Here is a tiny trained network, its code and every weight. The questions are about switching its units off for an input and a class, where a switched-off unit gives its printed mean instead of its output.

import numpy as np


def w(rows, s, z=0):
    codes = np.array(rows[::2]) - 128.0
    scale = np.full(codes.shape[1], s)
    scale[-1] = z or s
    return codes * scale


def f(y):
    return np.maximum(y, 0)


def log_softmax(a):
    a = a - a.max(-1, keepdims=True)
    return a - np.log(np.exp(a).sum(-1, keepdims=True))


def net(x, mask):
    res = np.array(x, float).reshape(1, 2) / 4 @ E
    y = f(res @ A[0][:, :-1].T + A[0][:, -1])
    res = res + np.where(mask, y, B[0][:, -1]) @ B[0][:, :-1]
    return log_softmax(res[-1] @ U[:, :-1].T + U[:, -1])


A, B = {}, {}
E = w([
[46,18,150,146,178],'x0',
[115,99,38,59,251],'x1',
],0.013)
A[0] = w([
[205,210,149,124,111,235],'neuron 0',
[171,176,143,147,96,239],'neuron 1',
[152,162,134,109,70,230],'neuron 2',
[132,155,234,213,4,224],'neuron 3',
[23,32,105,142,145,241],'neuron 4',
[77,50,93,105,189,198],'neuron 5',
[52,57,180,139,208,216],'neuron 6',
[203,231,143,115,92,254],'neuron 7',
[141,170,170,109,57,131],'neuron 8',
[210,228,34,56,180,221],'neuron 9',
],0.014,0.0059)
B[0] = w([
[75,124,55,158,97,205],'neuron 0',
[56,74,74,191,107,186],'neuron 1',
[74,80,66,219,137,181],'neuron 2',
[62,122,191,212,73,255],'neuron 3',
[202,158,181,116,143,225],'neuron 4',
[226,169,102,61,149,220],'neuron 5',
[248,127,170,140,159,220],'neuron 6',
[60,135,62,162,107,221],'neuron 7',
[102,70,115,153,122,180],'neuron 8',
[137,173,50,136,173,251],'neuron 9',
],0.015,0.024)
U = w([
[115,125,83,193,140,235],'0',
[150,159,215,121,105,88],'1',
[1,86,118,151,70,104],'2',
[63,122,168,67,153,10],'3',
[72,127,144,106,170,4],'4',
[190,117,112,55,184,224],'5',
[87,84,194,180,117,132],'6',
[84,140,30,119,164,42],'7',
],0.015,0.0036)

Each question gives the input, the list of numbers given to net, and the class t.
The units are the neurons (one row each of A and B). Each row of codes is followed by its name. A weight is (code - 128) times the scale printed after its matrix; where a second scale follows, it is the last column's (A, B and U).
mask holds one flag per neuron, in row order. A switched-off neuron (its flag False) gives its mean, the last column of its row in B, instead of its output. The means were averaged over made-up inputs and are rounded, as every weight is.
A unit's drop is (log p(t) with every unit on - log p(t) with that unit switched off) / (log p(t) with every unit on - log p(t) with every unit switched off).
unit that matters most: the unit with the biggest drop
top k neurons: the k neurons with the biggest drops, biggest first
drop when u is switched off: that unit's drop, to one decimal
input [1,-2], class 2: top 3 neurons -> neuron 6; neuron 4; neuron 5
input [4,-4], class 6: unit that matters most -> neuron 5
input [7,-7], class 6: top 2 neurons -> neuron 3; neuron 5
input [8,-7], class 6: top 3 neurons -> neuron 3; neuron 5; neuron 9
input [8,-2], class 5: top 2 neurons -> neuron 3; neuron 5
input [-1,2], class 7: top 3 neurons -> neuron 6; neuron 3; neuron 4
input [-2,4], class 7: top 2 neurons -> neuron 6; neuron 4
input [7,-2], class 5: drop when neuron 3 is switched off -> 0.2
input [-6,0], class 2: drop when neuron 5 is switched off -> 0.2
input [1,-1], class 6: drop when neuron 9 is switched off -> 0.5
